Below is a small trained network, with its code and all its weights. Each question gives an input and a target symbol and asks what happens when units are switched off, that is, made to give their printed mean instead of their output.

import numpy as np


def w(rows, s, z=0):
    codes = np.array(rows[::2]) - 128.0
    scale = np.full(codes.shape[1], s)
    scale[-1] = z or s
    return codes * scale


def norm(h):
    return h / np.sqrt((h * h).mean(-1, keepdims=True) + 1e-5)


def f(y):
    return np.maximum(y, 0)


def softmax(a):
    e = np.exp(a - a.max(-1, keepdims=True))
    return e / e.sum(-1, keepdims=True)


def log_softmax(a):
    a = a - a.max(-1, keepdims=True)
    return a - np.log(np.exp(a).sum(-1, keepdims=True))


def net(x, mask):
    ids = ['ΛΞΣΨΩβγδηθμτ'.index(c) for c in x.split()]
    T = len(ids)
    res = E[ids] + P[:T]
    u = 0
    for l in range(2):
        r = norm(res)
        for j in range(2):
            rows = slice(2 * j, 2 * j + 2)
            q, k, v = (r @ M[l][rows].T for M in (Q, K, V))
            z = softmax(np.where(np.tri(T) > 0, q @ k.T / 2**0.5, -1e9)) @ v
            o = O[l][rows]
            res = res + np.where(mask[u + j], z, o[:, -1]) @ o[:, :-1]
        u += 2
        y = f(norm(res) @ A[l][:, :-1].T + A[l][:, -1])
        res = res + np.where(mask[u : u + 4], y, B[l][:, -1]) @ B[l][:, :-1]
        u += 4
    return log_softmax(norm(res)[-1] @ U[:, :-1].T + U[:, -1])


Q, K, V, O, A, B = {}, {}, {}, {}, {}, {}
E = w([
[134,122,111],'Λ',
[120,59,25],'Ξ',
[50,94,97],'Σ',
[136,142,141],'Ψ',
[91,109,104],'Ω',
[131,141,142],'β',
[129,139,140],'γ',
[127,93,142],'δ',
[134,141,141],'η',
[135,114,161],'θ',
[136,142,141],'μ',
[166,254,167],'τ',
],0.0052)
P = w([
[101,159,254],'0',
[195,98,184],'1',
[189,110,179],'2',
[204,122,178],'3',
[193,123,168],'4',
[186,125,160],'5',
[186,131,156],'6',
[184,126,151],'7',
[180,132,141],'8',
[176,137,141],'9',
[173,138,139],'10',
[165,140,134],'11',
[161,143,129],'12',
],0.00063)
Q[0] = w([
[145,136,127],'0.h0',
[109,55,136],'0.h0',
[180,220,251],'0.h1',
[100,52,1],'0.h1',
],0.007)
K[0] = w([
[131,139,135],'0.h0',
[139,74,139],'0.h0',
[22,130,254],'0.h1',
[240,113,27],'0.h1',
],0.0087)
V[0] = w([
[124,44,169],'0.h0',
[207,105,131],'0.h0',
[40,199,157],'0.h1',
[216,146,3],'0.h1',
],0.0029)
O[0] = w([
[152,216,152,254],'0.h0',
[80,156,144,122],'0.h0',
[118,230,106,42],'0.h1',
[124,95,254,59],'0.h1',
],0.0029,0.0008)
A[0] = w([
[72,103,2,109],'0.n0',
[83,79,60,202],'0.n1',
[167,75,116,243],'0.n2',
[138,177,131,251],'0.n3',
],0.0041,0.0012)
B[0] = w([
[252,174,126,239],'0.n0',
[192,189,146,250],'0.n1',
[12,161,123,225],'0.n2',
[125,62,166,230],'0.n3',
],0.0031,0.0019)
Q[1] = w([
[186,188,186],'1.h0',
[64,66,137],'1.h0',
[72,163,154],'1.h1',
[2,19,241],'1.h1',
],0.007)
K[1] = w([
[180,182,209],'1.h0',
[86,91,121],'1.h0',
[168,129,136],'1.h1',
[180,1,101],'1.h1',
],0.0093)
V[1] = w([
[203,160,213],'1.h0',
[68,212,250],'1.h0',
[182,224,219],'1.h1',
[12,200,168],'1.h1',
],0.0022)
O[1] = w([
[188,39,129,246],'1.h0',
[225,147,110,215],'1.h0',
[114,188,212,247],'1.h1',
[4,81,202,124],'1.h1',
],0.0023,0.0011)
A[1] = w([
[93,190,128,217],'1.n0',
[82,57,7,2],'1.n1',
[127,254,60,4],'1.n2',
[161,35,142,129],'1.n3',
],0.004,0.00094)
B[1] = w([
[30,172,136,201],'1.n0',
[252,32,80,189],'1.n1',
[52,74,41,233],'1.n2',
[78,90,104,254],'1.n3',
],0.0038,0.0015)
U = w([
[45,32,173,191],'Λ',
[191,44,59,248],'Ξ',
[56,150,27,150],'Σ',
[134,175,171,76],'Ψ',
[210,206,24,129],'Ω',
[174,148,151,60],'β',
[131,165,153,23],'γ',
[30,176,138,195],'δ',
[202,152,162,84],'η',
[156,102,202,59],'θ',
[162,111,137,3],'μ',
[115,247,143,145],'τ',
],0.013,0.0027)

Each question gives the input, a string of symbols that net reads in full, and the target symbol t.
The units are the heads (2 rows each of Q, K, V and O) and the neurons (one row each of A and B). Each row of codes is followed by its name. A weight is (code - 128) times the scale printed after its matrix; where a second scale follows, it is the last column's (O, A, B and U).
mask holds one flag per unit, layer by layer, with each layer's heads first. A switched-off unit (its flag False) gives its mean, the last column of its rows in O or B, instead of its output. The means were averaged over made-up inputs and are rounded, as every weight is.
A unit's drop is (log p(t) with every unit on - log p(t) with that unit switched off) / (log p(t) with every unit on - log p(t) with every unit switched off).
The circuit of an input: a set's keep is (log p(t) with only the set's units on - log p(t) with every unit switched off) / (log p(t) with every unit on - log p(t) with every unit switched off). Starting from all 12 units, units are removed one at a time, each time the one whose removal leaves the highest keep (on an exact tie, the one counted first), for as long as the keep stays at least 0.8.
circuit, biggest first: the units of the circuit, biggest drop first
top k neurons: the k neurons with the biggest drops, biggest first
top k neurons in layer l: the k neurons of layer l with the biggest drops, biggest first
input θ β Ω θ Ω Ω β, target Ω: top 2 neurons => (0.n2; 0.n3)
input η Ω Ω β Ξ Λ μ Ψ, target τ: top 3 neurons => (0.n3; 0.n0; 0.n2)
input γ Σ Ξ β Ψ Σ Ω Λ μ, target Σ: circuit, biggest first => (0.h1; 1.n2)
input Ω Ψ θ γ Ω Σ Ψ Σ τ Λ θ θ θ, target Λ: top 2 neurons => (0.n1; 0.n0)
input Λ Λ τ μ θ, target Λ: top 2 neurons in layer 1 => (1.n3; 1.n1)
input β θ θ Ω Ψ Σ Ω Λ η θ δ β, target δ: circuit, biggest first => (0.n0)
input δ θ Ω β Λ θ Λ δ Σ β Ω η Ψ, target Λ: top 2 neurons => (0.n1; 0.n0)
input δ Ψ η Λ Ξ Ω θ Λ β γ, target Λ: top 3 neurons => (0.n1; 0.n2; 0.n3)
input η μ η, target τ: circuit, biggest first => (0.h1; 1.h1)
input θ Ω Ω τ Ω μ Ψ, target Ω: top 2 neurons => (0.n2; 0.n3)
input δ Ω Ψ Ω Ψ Ψ Ψ Σ μ β Σ γ Ψ, target Λ: circuit, biggest first => (0.n1; 0.n0)
input θ μ τ Ψ, target Ω: top 2 neurons => (0.n2; 1.n1)
input η θ γ, target τ: top 2 neurons in layer 1 => (1.n1; 1.n0)
input θ τ η Ξ δ μ Ω Λ Ω μ Σ μ, target Ω: top 3 neurons => (0.n2; 0.n3; 1.n3)
input δ Ω Ξ δ η Λ Σ γ θ μ Ξ Ξ Ω, target Ξ: top 3 neurons in layer 0 => (0.n3; 0.n2; 0.n0)
input δ Σ Σ γ η τ μ μ Ω η, target Λ: top 3 neurons => (0.n1; 0.n3; 0.n2)
input Ω Σ Ω μ θ δ Ω, target Ω: circuit, biggest first => (0.n0)
input β μ Λ Ω Ω δ η, target δ: circuit, biggest first => (0.h1; 0.n0; 1.h1; 0.n1)
input η β Ξ δ Ω Ω θ Ψ, target τ: top 4 neurons => (0.n0; 0.n3; 0.n2; 1.n1)
input Ψ β Ξ δ β γ γ γ Ξ τ β η Σ, target Ξ: top 2 neurons => (1.n1; 0.n0)
input η μ τ Ξ Λ, target Λ: circuit, biggest first => (0.h1)
input δ δ Ω Σ Ξ Ω, target Ξ: top 2 neurons in layer 0 => (0.n2; 0.n3)
